In the rows, 128 means zero.
Each row is followed by its class number.
[121 118  92 138 139 125 114 133 138 117 131 186 121 130 104 132 142 125
 130 136 136 164 117 116 125 105 122 132 117 123 132 135 126 113 110 109
 155 142 154 124 113 130 126 105 124 161 139 154 115 120 170 124 153 115]  1
[126 146 155 130 127 123  77 152 125 147 137 101 128  98 174 108 156 132
 124 139 112 128 137 184 116 149 126 136 144 139 117 122 101 121 135 108
 112 130 152 118 118 107 119 137 129 125 104 138 151 136 113 155 131 127]  0
[113 102  88 120 137 107 125 137 151 132 147  72 138 123  84 130 139 129
 126 147 131 152 141 125 100 122 120 135 129 113 110 132 131 117 118 119
 141 136 142 114 161 147 146  93 131 149 158 167 140 112 130 137 124 126]  1
[121 116 114 122 129 123 125 155 139 146 120 129 118 128 113 126 123 117
 135 111 123 150 135 122 109 136 113 147 112 126 111 139 134 116 119 117
 148 136 148 125 118 122 124 114 151 125 133 131 136 121 162 126 129 128]  1
[131 100 112 117 139 133 127 134 125 114 140 150 117 140 103 144 136 137
 112 127 146 157 106  59 123 126 134 155 127 116 126 150 138 114 106 107
 160 120 128 135 128 139 125 114 135 127 148 129 128 114 147 127 140 102]  1
[123 115 156 135 142  84 105 159 142 167 130  84  70 126 152 117 132 110
 145 144 115 145 172 149 103 145 116 144 145 121 122 143 133 124 124 133
 143 117 141 147 111  89  96  80 105 145 125 117 141 139 129 145 124 143]  0
[116 100 132  88 112 138 148 148 137 137 135 168 161 155  83 133 169 161
 116 148 132 103 118 142 113 133 130 193 129 116  94 148 138  87  96 125
 147 107 132 115 148 188 138 136 152 113 154 143 140  97 101  72 140 134]  1
[114 126 140 118 118 133 101 145 135 128 144 127 124 132 140 124 139 113
 124 139 129 152  92  78 123 133 136 149 132 113 126 119 147 121 115  98
 140 120 142 138 118 116 127 117 134 118 128 108 135 124 145 140 158 137]  1
[137 137 145 121 118  86 110 163 131 173 148 110 129  94 140 120 154 126
 115 102 110 106 198  94  97 138 111 164 132 115 114 132 111  97 112 118
 131 157 161 119  61  89 103  92 122  98 115 118 202 139 158 125 141 148]  0
[157 137 198 120 116 127 139 148 141 170 120 124 133 112 186 128 137 152
 138 106 136  85 189 143 134 134 147 144 107 129 128 126 125 117  97 171
 122 131 133 145  94 100 104 142 106 115 104  83 127 138 101 111 145 164]  0
[137 125 162 116 127  85 104 163 134 158 130  98 104 121 149 125 131 143
 142 137 125 133 183 154 114 144 118 149 135 131 124 132 124 131 132 171
 121 143 125 140 130 104 113 110 102 140 135 114 160 154 105 142 121 154]  0
